Below is a small trained network, with its code and all its weights. Each question gives an input and a class and asks what happens when units are switched off, that is, made to give their printed mean instead of their output.

import numpy as np


def w(rows, s, z=0):
    codes = np.array(rows[::2]) - 128.0
    scale = np.full(codes.shape[1], s)
    scale[-1] = z or s
    return codes * scale


def norm(h):
    return h / np.sqrt((h * h).mean(-1, keepdims=True) + 1e-5)


def f(y):
    return np.maximum(y, 0)


def log_softmax(a):
    a = a - a.max(-1, keepdims=True)
    return a - np.log(np.exp(a).sum(-1, keepdims=True))


def net(x, mask):
    res = np.array(x, float).reshape(1, 8) / 4 @ E
    u = 0
    for l in range(3):
        y = f(norm(res) @ A[l][:, :-1].T + A[l][:, -1])
        res = res + np.where(mask[u : u + 13], y, B[l][:, -1]) @ B[l][:, :-1]
        u += 13
    return log_softmax(norm(res)[-1] @ U[:, :-1].T + U[:, -1])


A, B = {}, {}
E = w([
[129,126,127,129],'x0',
[123,27,60,179],'x1',
[126,131,131,124],'x2',
[57,161,127,168],'x3',
[198,163,141,241],'x4',
[127,128,127,128],'x5',
[127,225,5,116],'x6',
[125,131,129,127],'x7',
],0.0028)
A[0] = w([
[154,173,47,130,79],'0.n0',
[36,163,79,116,169],'0.n1',
[254,133,58,52,134],'0.n2',
[209,133,90,95,89],'0.n3',
[223,105,116,86,33],'0.n4',
[181,170,131,231,125],'0.n5',
[187,182,127,132,62],'0.n6',
[192,120,80,79,117],'0.n7',
[31,194,102,187,150],'0.n8',
[174,148,142,187,1],'0.n9',
[213,90,163,77,141],'0.n10',
[198,57,185,74,75],'0.n11',
[163,101,77,191,101],'0.n12',
],0.0047,0.0028)
B[0] = w([
[117,71,167,126,206],'0.n0',
[131,103,183,163,246],'0.n1',
[45,157,210,215,253],'0.n2',
[26,103,155,180,177],'0.n3',
[1,133,119,156,155],'0.n4',
[174,130,168,118,245],'0.n5',
[154,85,114,78,162],'0.n6',
[87,128,123,186,192],'0.n7',
[90,95,194,185,244],'0.n8',
[157,191,157,181,142],'0.n9',
[44,179,156,159,221],'0.n10',
[76,132,129,194,209],'0.n11',
[178,108,121,92,201],'0.n12',
],0.0052,0.0023)
A[1] = w([
[109,102,105,27,103],'1.n0',
[182,182,88,103,1],'1.n1',
[65,127,83,61,97],'1.n2',
[61,113,222,153,129],'1.n3',
[85,104,143,126,118],'1.n4',
[65,61,127,2,134],'1.n5',
[109,200,184,81,160],'1.n6',
[98,59,23,108,135],'1.n7',
[69,190,22,126,133],'1.n8',
[116,78,198,206,137],'1.n9',
[80,139,114,93,134],'1.n10',
[41,103,114,49,107],'1.n11',
[137,211,38,178,146],'1.n12',
],0.0054,0.0064)
B[1] = w([
[243,187,189,181,133],'1.n0',
[213,158,182,183,128],'1.n1',
[199,109,207,231,136],'1.n2',
[83,169,45,170,251],'1.n3',
[156,202,132,163,161],'1.n4',
[226,192,155,247,167],'1.n5',
[148,66,46,47,189],'1.n6',
[180,94,98,19,150],'1.n7',
[133,26,231,167,141],'1.n8',
[114,158,42,81,253],'1.n9',
[176,145,113,141,149],'1.n10',
[240,175,175,252,157],'1.n11',
[93,48,252,94,149],'1.n12',
],0.0041,0.0061)
A[2] = w([
[109,169,141,147,145],'2.n0',
[68,128,136,147,77],'2.n1',
[155,42,80,82,86],'2.n2',
[139,153,122,2,102],'2.n3',
[121,140,56,109,108],'2.n4',
[120,154,158,60,127],'2.n5',
[155,134,55,165,194],'2.n6',
[98,143,213,128,174],'2.n7',
[52,107,133,153,152],'2.n8',
[159,109,115,80,1],'2.n9',
[158,139,91,168,192],'2.n10',
[172,120,79,74,88],'2.n11',
[87,133,88,83,181],'2.n12',
],0.0071,0.0037)
B[2] = w([
[101,93,52,98,210],'2.n0',
[69,103,147,161,178],'2.n1',
[181,97,85,49,142],'2.n2',
[189,100,66,51,136],'2.n3',
[152,164,80,70,153],'2.n4',
[149,60,80,111,140],'2.n5',
[77,197,172,54,254],'2.n6',
[149,17,124,158,186],'2.n7',
[84,56,195,102,237],'2.n8',
[178,187,44,120,128],'2.n9',
[155,180,121,61,243],'2.n10',
[39,253,134,116,130],'2.n11',
[221,163,65,146,179],'2.n12',
],0.0047)
U = w([
[14,124,141,208,173],'0',
[248,245,215,245,187],'1',
[41,41,178,142,109],'2',
[105,205,67,71,226],'3',
[109,204,46,97,205],'4',
[113,192,74,74,172],'5',
[216,89,3,2,2],'6',
[102,189,90,92,77],'7',
],0.0067,0.0029)

Each question gives the input, the list of numbers given to net, and the class t.
The units are the neurons (one row each of A and B). Each row of codes is followed by its name. A weight is (code - 128) times the scale printed after its matrix; where a second scale follows, it is the last column's (A, B and U).
mask holds one flag per neuron, layer by layer. A switched-off neuron (its flag False) gives its mean, the last column of its row in B, instead of its output. The means were averaged over made-up inputs and are rounded, as every weight is.
A unit's drop is (log p(t) with every unit on - log p(t) with that unit switched off) / (log p(t) with every unit on - log p(t) with every unit switched off).
The circuit of an input: a set's keep is (log p(t) with only the set's units on - log p(t) with every unit switched off) / (log p(t) with every unit on - log p(t) with every unit switched off). Starting from the 12 units with the biggest drops (on a tie, the unit counted first), units are removed one at a time, each time the one whose removal leaves the highest keep (on an exact tie, the one counted first), for as long as the keep stays at least 0.8.
circuit, biggest first: the units of the circuit, biggest drop first
most important unit: the unit with the biggest drop
top k neurons: the k neurons with the biggest drops, biggest first
top k neurons in layer l: the k neurons of layer l with the biggest drops, biggest first
input [5,7,4,-7,5,-3,4,0], class 0: most important unit	0.n2
input [2,3,1,4,3,-3,7,-3], class 2: circuit, biggest first	[1.n12, 1.n3, 2.n8]
input [-6,6,-6,-2,3,1,7,6], class 2: top 3 neurons	[1.n12, 0.n2, 1.n6]
input [5,-6,1,5,-2,2,5,1], class 6: circuit, biggest first	[1.n6, 0.n2, 0.n10, 2.n12]
input [3,8,-1,4,-7,6,-5,-1], class 6: top 2 neurons	[1.n7, 0.n2]
input [3,1,-6,8,-1,-6,7,-5], class 0: top 2 neurons in layer 0	[0.n8, 0.n1]
input [4,7,-6,1,-5,0,-6,-3], class 6: top 3 neurons	[1.n7, 0.n2, 0.n8]
input [0,7,-1,-1,-7,5,-4,-3], class 1: top 4 neurons in layer 1	[1.n5, 1.n11, 1.n6, 1.n0]
input [-3,-7,0,-8,-5,-7,1,-6], class 0: top 2 neurons in layer 0	[0.n2, 0.n10]
input [4,-5,-7,7,-8,4,-5,-4], class 1: top 2 neurons	[1.n5, 1.n11]
input [7,7,7,6,8,4,2,6], class 1: top 2 neurons in layer 1	[1.n3, 1.n12]
input [4,2,0,-7,-8,7,-6,6], class 1: top 3 neurons in layer 0	[0.n8, 0.n2, 0.n1]
input [-3,4,0,-8,-5,2,-7,-6], class 0: top 2 neurons in layer 0	[0.n11, 0.n10]
input [-7,-6,7,8,-4,2,6,6], class 0: most important unit	1.n9
input [-5,4,-6,5,5,-4,-2,6], class 3: top 2 neurons	[1.n9, 0.n2]
input [-4,-2,-6,1,8,2,7,-6], class 1: top 2 neurons in layer 1	[1.n12, 1.n3]
input [4,-5,2,1,-8,-4,-3,-8], class 1: top 2 neurons	[1.n5, 1.n9]
input [5,-1,3,-6,6,5,3,3], class 0: top 2 neurons in layer 0	[0.n2, 0.n3]
input [-4,-8,-3,6,4,-7,4,-6], class 6: top 2 neurons	[1.n6, 0.n2]
input [7,-1,-5,5,4,-3,-6,-7], class 4: top 2 neurons	[1.n9, 0.n2]
input [2,0,-2,1,6,7,-4,-8], class 5: top 2 neurons in layer 0	[0.n1, 0.n8]
input [0,7,4,2,3,-7,-2,1], class 6: top neuron	[2.n2]
input [-1,-5,-5,-7,6,-2,0,-7], class 0: top 2 neurons	[0.n2, 0.n10]
input [-1,-8,0,5,5,-2,-3,3], class 6: top 3 neurons	[1.n6, 0.n2, 1.n5]
input [5,7,8,3,-8,4,-8,8], class 1: top 3 neurons	[1.n5, 1.n11, 0.n2]
input [8,-3,-8,-8,6,-8,4,-5], class 0: top 2 neurons in layer 0	[0.n2, 0.n3]
input [3,-5,8,-1,7,-7,-4,-4], class 3: most important unit	1.n6
input [2,8,-4,2,0,-2,-2,-3], class 6: top 2 neurons	[2.n2, 1.n3]
